Below are the code and all the weights of a small trained network. Each question names an input and a class and asks about switching units off, where a switched-off unit gives its printed mean instead of its output.

import numpy as np


def w(rows, s, z=0):
    codes = np.array(rows[::2]) - 128.0
    scale = np.full(codes.shape[1], s)
    scale[-1] = z or s
    return codes * scale


def norm(h):
    return h / np.sqrt((h * h).mean(-1, keepdims=True) + 1e-5)


def f(y):
    return y / 2 * (1 + np.tanh(0.7978845608 * (y + 0.044715 * y**3)))


def log_softmax(a):
    a = a - a.max(-1, keepdims=True)
    return a - np.log(np.exp(a).sum(-1, keepdims=True))


def net(x, mask):
    res = np.array(x, float).reshape(1, 4) / 4 @ E
    u = 0
    for l in range(2):
        y = f(norm(res) @ A[l][:, :-1].T + A[l][:, -1])
        res = res + np.where(mask[u : u + 4], y, B[l][:, -1]) @ B[l][:, :-1]
        u += 4
    return log_softmax(norm(res)[-1] @ U[:, :-1].T + U[:, -1])


A, B = {}, {}
E = w([
[158,43,91,142,40,146,126,173,131,144],'x0',
[164,71,254,74,168,136,199,137,111,75],'x1',
[66,89,164,30,124,177,99,186,111,150],'x2',
[126,219,133,135,113,150,209,45,121,98],'x3',
],0.0098)
A[0] = w([
[137,111,131,153,158,80,83,170,100,164,17],'L0N0',
[127,60,109,122,90,169,109,221,168,148,3],'L0N1',
[2,195,93,86,83,228,144,85,88,139,97],'L0N2',
[44,156,106,172,117,143,69,174,143,173,115],'L0N3',
],0.0087,0.0043)
B[0] = w([
[172,80,132,161,145,130,200,89,140,218,155],'L0N0',
[93,100,84,151,154,151,136,155,57,8,243],'L0N1',
[141,127,152,154,45,121,164,74,134,191,249],'L0N2',
[105,134,184,105,138,93,55,90,145,163,255],'L0N3',
],0.013,0.005)
A[1] = w([
[82,21,55,43,102,167,6,248,86,208,251],'L1N0',
[125,35,43,188,14,160,141,253,22,115,117],'L1N1',
[179,18,148,159,92,85,140,247,130,86,66],'L1N2',
[204,102,97,80,110,210,80,212,131,129,36],'L1N3',
],0.0061,0.0028)
B[1] = w([
[72,88,160,74,174,225,222,156,66,180,253],'L1N0',
[80,228,32,224,143,128,84,194,129,135,224],'L1N1',
[151,146,144,120,85,132,165,93,75,203,194],'L1N2',
[253,191,103,192,192,134,185,135,119,22,138],'L1N3',
],0.012,0.0079)
U = w([
[107,70,225,43,129,129,127,140,120,112,188],'0',
[162,100,81,108,139,160,105,157,198,94,1],'1',
[90,196,59,195,80,88,68,83,158,178,214],'2',
[92,94,93,135,152,196,144,252,45,129,176],'3',
[164,13,65,152,106,100,52,113,159,151,45],'4',
[143,133,74,84,121,98,124,160,181,89,23],'5',
[147,198,132,154,247,86,126,100,127,32,58],'6',
[155,164,163,142,52,155,217,34,112,172,192],'7',
],0.014,0.0063)

Each question gives the input, the list of numbers given to net, and the class t.
The units are the neurons (one row each of A and B). Each row of codes is followed by its name. A weight is (code - 128) times the scale printed after its matrix; where a second scale follows, it is the last column's (A, B and U).
mask holds one flag per neuron, layer by layer. A switched-off neuron (its flag False) gives its mean, the last column of its row in B, instead of its output. The means were averaged over made-up inputs and are rounded, as every weight is.
A unit's drop is (log p(t) with every unit on - log p(t) with that unit switched off) / (log p(t) with every unit on - log p(t) with every unit switched off).
The circuit of an input: a set's keep is (log p(t) with only the set's units on - log p(t) with every unit switched off) / (log p(t) with every unit on - log p(t) with every unit switched off). Starting from all 8 units, units are removed one at a time, each time the one whose removal leaves the highest keep (on an exact tie, the one counted first), for as long as the keep stays at least 0.8.
units of the circuit, in order: the units of the circuit, biggest drop first
unit that matters most: the unit with the biggest drop
k most important neurons: the k neurons with the biggest drops, biggest first
top k neurons in layer l: the k neurons of layer l with the biggest drops, biggest first
drop when u is switched off: that unit's drop, to one decimal
input [-5,2,-2,-3], class 6: units of the circuit, in order => L1N0
input [-2,1,-3,1], class 6: units of the circuit, in order => L0N2; L1N0
input [-2,1,-1,0], class 6: 2 most important neurons => L0N2; L1N0
input [1,-8,8,3], class 7: top 2 neurons in layer 0 => L0N2; L0N3
input [-4,3,0,-2], class 0: 2 most important neurons => L1N1; L1N3
input [-6,-6,4,-7], class 0: 2 most important neurons => L0N3; L1N1
input [-1,1,-5,-4], class 4: units of the circuit, in order => L1N0; L1N1
input [0,-7,3,-1], class 7: units of the circuit, in order => L1N1; L0N2; L0N3
input [0,3,2,1], class 0: 2 most important neurons => L1N1; L0N1
input [-2,1,1,1], class 7: units of the circuit, in order => L1N1; L1N0
input [-4,3,-7,1], class 6: 3 most important neurons => L0N2; L1N2; L1N0
input [2,8,-6,-5], class 7: 2 most important neurons => L1N2; L0N3
input [-4,-6,7,-6], class 0: 2 most important neurons => L0N3; L1N1
input [-1,-8,-1,-5], class 0: unit that matters most => L0N3
input [-2,-7,5,-7], class 0: units of the circuit, in order => L0N3; L1N1
input [5,5,-6,-3], class 2: 3 most important neurons => L1N1; L1N0; L0N3
input [-6,3,-4,2], class 6: top 2 neurons in layer 1 => L1N0; L1N2
input [-6,-4,8,-2], class 0: top 2 neurons in layer 1 => L1N1; L1N2
input [0,-8,1,3], class 7: 3 most important neurons => L0N2; L1N1; L0N1
input [-6,7,-7,6], class 6: unit that matters most => L0N2
input [-5,3,-3,0], class 6: 2 most important neurons => L1N0; L0N2
input [4,2,-7,-7], class 2: 2 most important neurons => L1N1; L0N0
input [-2,-6,8,1], class 7: drop when L0N3 is switched off => -0.1
input [0,-2,7,3], class 7: drop when L0N2 is switched off => 1.0
input [3,-6,-2,-3], class 3: drop when L1N0 is switched off => 1.1
input [0,-3,5,2], class 7: drop when L1N1 is switched off => 0.3
input [1,-6,-5,-8], class 3: top neuron in layer 0 => L0N2
